Below are the code and all the weights of a small trained network. Each question names an input and a class and asks about switching units off, where a switched-off unit gives its printed mean instead of its output.

import numpy as np


def w(rows, s, z=0):
    codes = np.array(rows[::2]) - 128.0
    scale = np.full(codes.shape[1], s)
    scale[-1] = z or s
    return codes * scale


def f(y):
    return y / 2 * (1 + np.tanh(0.7978845608 * (y + 0.044715 * y**3)))


def log_softmax(a):
    a = a - a.max(-1, keepdims=True)
    return a - np.log(np.exp(a).sum(-1, keepdims=True))


def net(x, mask):
    res = np.array(x, float).reshape(1, 4) / 4 @ E
    y = f(res @ A[0][:, :-1].T + A[0][:, -1])
    res = res + np.where(mask, y, B[0][:, -1]) @ B[0][:, :-1]
    return log_softmax(res[-1] @ U[:, :-1].T + U[:, -1])


A, B = {}, {}
E = w([
[11,145,195,134,43,183,111,165,218,218,95],'x0',
[203,188,71,206,110,141,136,106,142,124,89],'x1',
[103,126,124,102,152,15,118,107,137,112,100],'x2',
[95,75,115,138,172,123,122,94,73,133,11],'x3',
],0.012)
A[0] = w([
[172,163,92,185,117,57,124,74,149,126,65,149],'N0',
[102,74,128,122,249,93,120,114,28,125,106,139],'N1',
[96,154,107,156,102,133,95,72,179,154,100,78],'N2',
[21,64,187,83,122,106,89,139,147,179,80,196],'N3',
[80,116,178,50,109,91,106,146,175,126,171,218],'N4',
[133,95,129,107,111,151,118,98,103,95,180,153],'N5',
[125,177,173,129,130,140,141,168,193,177,145,27],'N6',
[97,129,93,153,105,93,114,121,117,159,105,1],'N7',
[138,134,130,164,90,242,139,138,137,158,85,86],'N8',
[136,25,137,100,206,143,144,113,75,119,90,129],'N9',
[133,146,86,184,129,124,108,99,103,119,102,82],'N10',
],0.012,0.0046)
B[0] = w([
[204,77,170,85,163,134,106,225,79,104,188,197],'N0',
[114,114,124,71,96,68,2,92,84,45,89,233],'N1',
[132,143,136,125,167,167,203,155,158,106,181,165],'N2',
[61,190,117,250,98,187,246,96,217,186,122,253],'N3',
[153,66,117,95,180,33,118,207,151,159,171,205],'N4',
[178,137,198,158,175,142,148,170,164,126,174,152],'N5',
[202,123,143,112,147,145,104,152,91,100,119,173],'N6',
[112,149,93,146,106,142,129,99,167,186,141,140],'N7',
[175,112,132,131,180,143,177,206,121,164,169,181],'N8',
[189,135,114,70,61,124,22,124,86,68,102,209],'N9',
[132,114,150,90,140,161,82,171,127,154,200,161],'N10',
],0.0097,0.023)
U = w([
[142,154,136,206,170,216,237,193,157,164,165,179],'0',
[30,166,104,170,92,2,133,52,176,112,53,2],'1',
[104,159,115,126,60,193,64,56,69,68,23,64],'2',
[178,107,133,19,168,5,33,199,66,66,149,237],'3',
],0.0075,0.0043)

Each question gives the input, the list of numbers given to net, and the class t.
The units are the neurons (one row each of A and B). Each row of codes is followed by its name. A weight is (code - 128) times the scale printed after its matrix; where a second scale follows, it is the last column's (A, B and U).
mask holds one flag per neuron, in row order. A switched-off neuron (its flag False) gives its mean, the last column of its row in B, instead of its output. The means were averaged over made-up inputs and are rounded, as every weight is.
A unit's drop is (log p(t) with every unit on - log p(t) with that unit switched off) / (log p(t) with every unit on - log p(t) with every unit switched off).
top k neurons: the k neurons with the biggest drops, biggest first
drop of u: that unit's drop, to one decimal
input [-1,5,-8,6], class 3: top neuron	[N3]
input [-5,0,-6,-5], class 0: top 2 neurons	[N1, N9]
input [2,-2,-3,8], class 2: top 2 neurons	[N9, N4]
input [-2,7,-8,6], class 3: top 2 neurons	[N3, N0]
input [3,-5,5,-3], class 0: top 2 neurons	[N1, N3]
input [-1,4,-2,-1], class 0: top 4 neurons	[N1, N9, N4, N6]
input [-1,1,-6,0], class 0: drop of N1	3.3
input [3,-1,4,8], class 1: drop of N3	0.7
input [6,3,4,-1], class 0: drop of N10	0.0
input [3,-6,3,1], class 0: top 2 neurons	[N3, N1]
